Here is a tiny trained network, its code and every weight. The questions are about switching its units off for an input and a class, where a switched-off unit gives its printed mean instead of its output.

import numpy as np


def w(rows, s, z=0):
    codes = np.array(rows[::2]) - 128.0
    scale = np.full(codes.shape[1], s)
    scale[-1] = z or s
    return codes * scale


def f(y):
    return y / 2 * (1 + np.tanh(0.7978845608 * (y + 0.044715 * y**3)))


def log_softmax(a):
    a = a - a.max(-1, keepdims=True)
    return a - np.log(np.exp(a).sum(-1, keepdims=True))


def net(x, mask):
    res = np.array(x, float).reshape(1, 6) / 4 @ E
    y = f(res @ A[0][:, :-1].T + A[0][:, -1])
    res = res + np.where(mask, y, B[0][:, -1]) @ B[0][:, :-1]
    return log_softmax(res[-1] @ U[:, :-1].T + U[:, -1])


A, B = {}, {}
E = w([
[74,249,199,134],'x0',
[202,154,233,254],'x1',
[202,109,149,249],'x2',
[83,162,102,119],'x3',
[44,46,76,190],'x4',
[175,111,107,201],'x5',
],0.0062)
A[0] = w([
[145,56,189,166,52],'neuron 0',
[238,129,133,168,133],'neuron 1',
[71,93,61,74,135],'neuron 2',
[170,183,132,171,134],'neuron 3',
[74,184,146,108,140],'neuron 4',
[176,148,151,138,16],'neuron 5',
[106,106,150,25,219],'neuron 6',
[140,37,10,80,189],'neuron 7',
[255,140,108,201,253],'neuron 8',
[85,201,174,114,196],'neuron 9',
[84,175,180,249,227],'neuron 10',
[151,78,158,86,86],'neuron 11',
[107,142,148,28,175],'neuron 12',
[48,178,170,196,176],'neuron 13',
[70,238,113,232,196],'neuron 14',
[21,84,28,107,213],'neuron 15',
[69,164,188,182,149],'neuron 16',
[152,17,64,121,252],'neuron 17',
[133,144,151,43,92],'neuron 18',
],0.0093,0.0037)
B[0] = w([
[225,92,159,193,159],'neuron 0',
[194,131,210,222,198],'neuron 1',
[49,141,49,126,195],'neuron 2',
[176,127,231,65,169],'neuron 3',
[149,112,130,29,161],'neuron 4',
[69,182,134,194,131],'neuron 5',
[92,213,55,113,193],'neuron 6',
[83,172,58,224,224],'neuron 7',
[196,63,178,183,254],'neuron 8',
[157,119,211,6,179],'neuron 9',
[153,2,215,60,242],'neuron 10',
[153,159,80,173,127],'neuron 11',
[109,209,110,98,185],'neuron 12',
[173,65,160,26,189],'neuron 13',
[89,33,181,67,212],'neuron 14',
[66,95,34,111,239],'neuron 15',
[138,63,109,62,175],'neuron 16',
[88,76,46,253,223],'neuron 17',
[88,248,139,154,152],'neuron 18',
],0.007,0.0088)
U = w([
[88,1,147,3,199],'0',
[170,44,81,183,129],'1',
[28,104,30,166,66],'2',
[186,81,255,150,5],'3',
[82,226,127,29,137],'4',
],0.0076,0.0021)

Each question gives the input, the list of numbers given to net, and the class t.
The units are the neurons (one row each of A and B). Each row of codes is followed by its name. A weight is (code - 128) times the scale printed after its matrix; where a second scale follows, it is the last column's (A, B and U).
mask holds one flag per neuron, in row order. A switched-off neuron (its flag False) gives its mean, the last column of its row in B, instead of its output. The means were averaged over made-up inputs and are rounded, as every weight is.
A unit's drop is (log p(t) with every unit on - log p(t) with that unit switched off) / (log p(t) with every unit on - log p(t) with every unit switched off).
The circuit of an input: a set's keep is (log p(t) with only the set's units on - log p(t) with every unit switched off) / (log p(t) with every unit on - log p(t) with every unit switched off). Starting from the 12 units with the biggest drops (on a tie, the unit counted first), units are removed one at a time, each time the one whose removal leaves the highest keep (on an exact tie, the one counted first), for as long as the keep stays at least 0.8.
units of the circuit, in order: the units of the circuit, biggest drop first
most important unit: the unit with the biggest drop
top k neurons: the k neurons with the biggest drops, biggest first
drop of u: that unit's drop, to one decimal
input [-3,7,-3,6,7,3], class 0: units of the circuit, in order : neuron 10; neuron 7
input [6,-3,6,-4,3,5], class 3: units of the circuit, in order : neuron 15; neuron 2
input [7,-7,6,-8,2,-4], class 4: units of the circuit, in order : neuron 10; neuron 8; neuron 17
input [3,-1,5,1,-8,-5], class 4: units of the circuit, in order : neuron 10; neuron 17
input [-6,7,-2,3,3,7], class 3: units of the circuit, in order : neuron 15; neuron 1
input [6,-2,-5,-6,1,8], class 4: units of the circuit, in order : neuron 8; neuron 17
input [2,-8,0,7,3,-5], class 2: most important unit : neuron 15
input [0,0,2,0,0,-5], class 4: top 2 neurons : neuron 10; neuron 8
input [-6,0,0,-2,-8,-3], class 1: units of the circuit, in order : neuron 9; neuron 10
input [-5,-5,5,-4,-7,-4], class 1: top 2 neurons : neuron 15; neuron 2
input [-8,4,-2,0,-1,-5], class 1: top 2 neurons : neuron 15; neuron 2
input [-6,-1,6,-8,-2,-6], class 1: drop of neuron 17 : 0.2
input [-3,-2,-1,-7,-1,-4], class 2: drop of neuron 13 : 0.0
input [-1,3,-2,8,-1,-7], class 4: drop of neuron 10 : 0.2
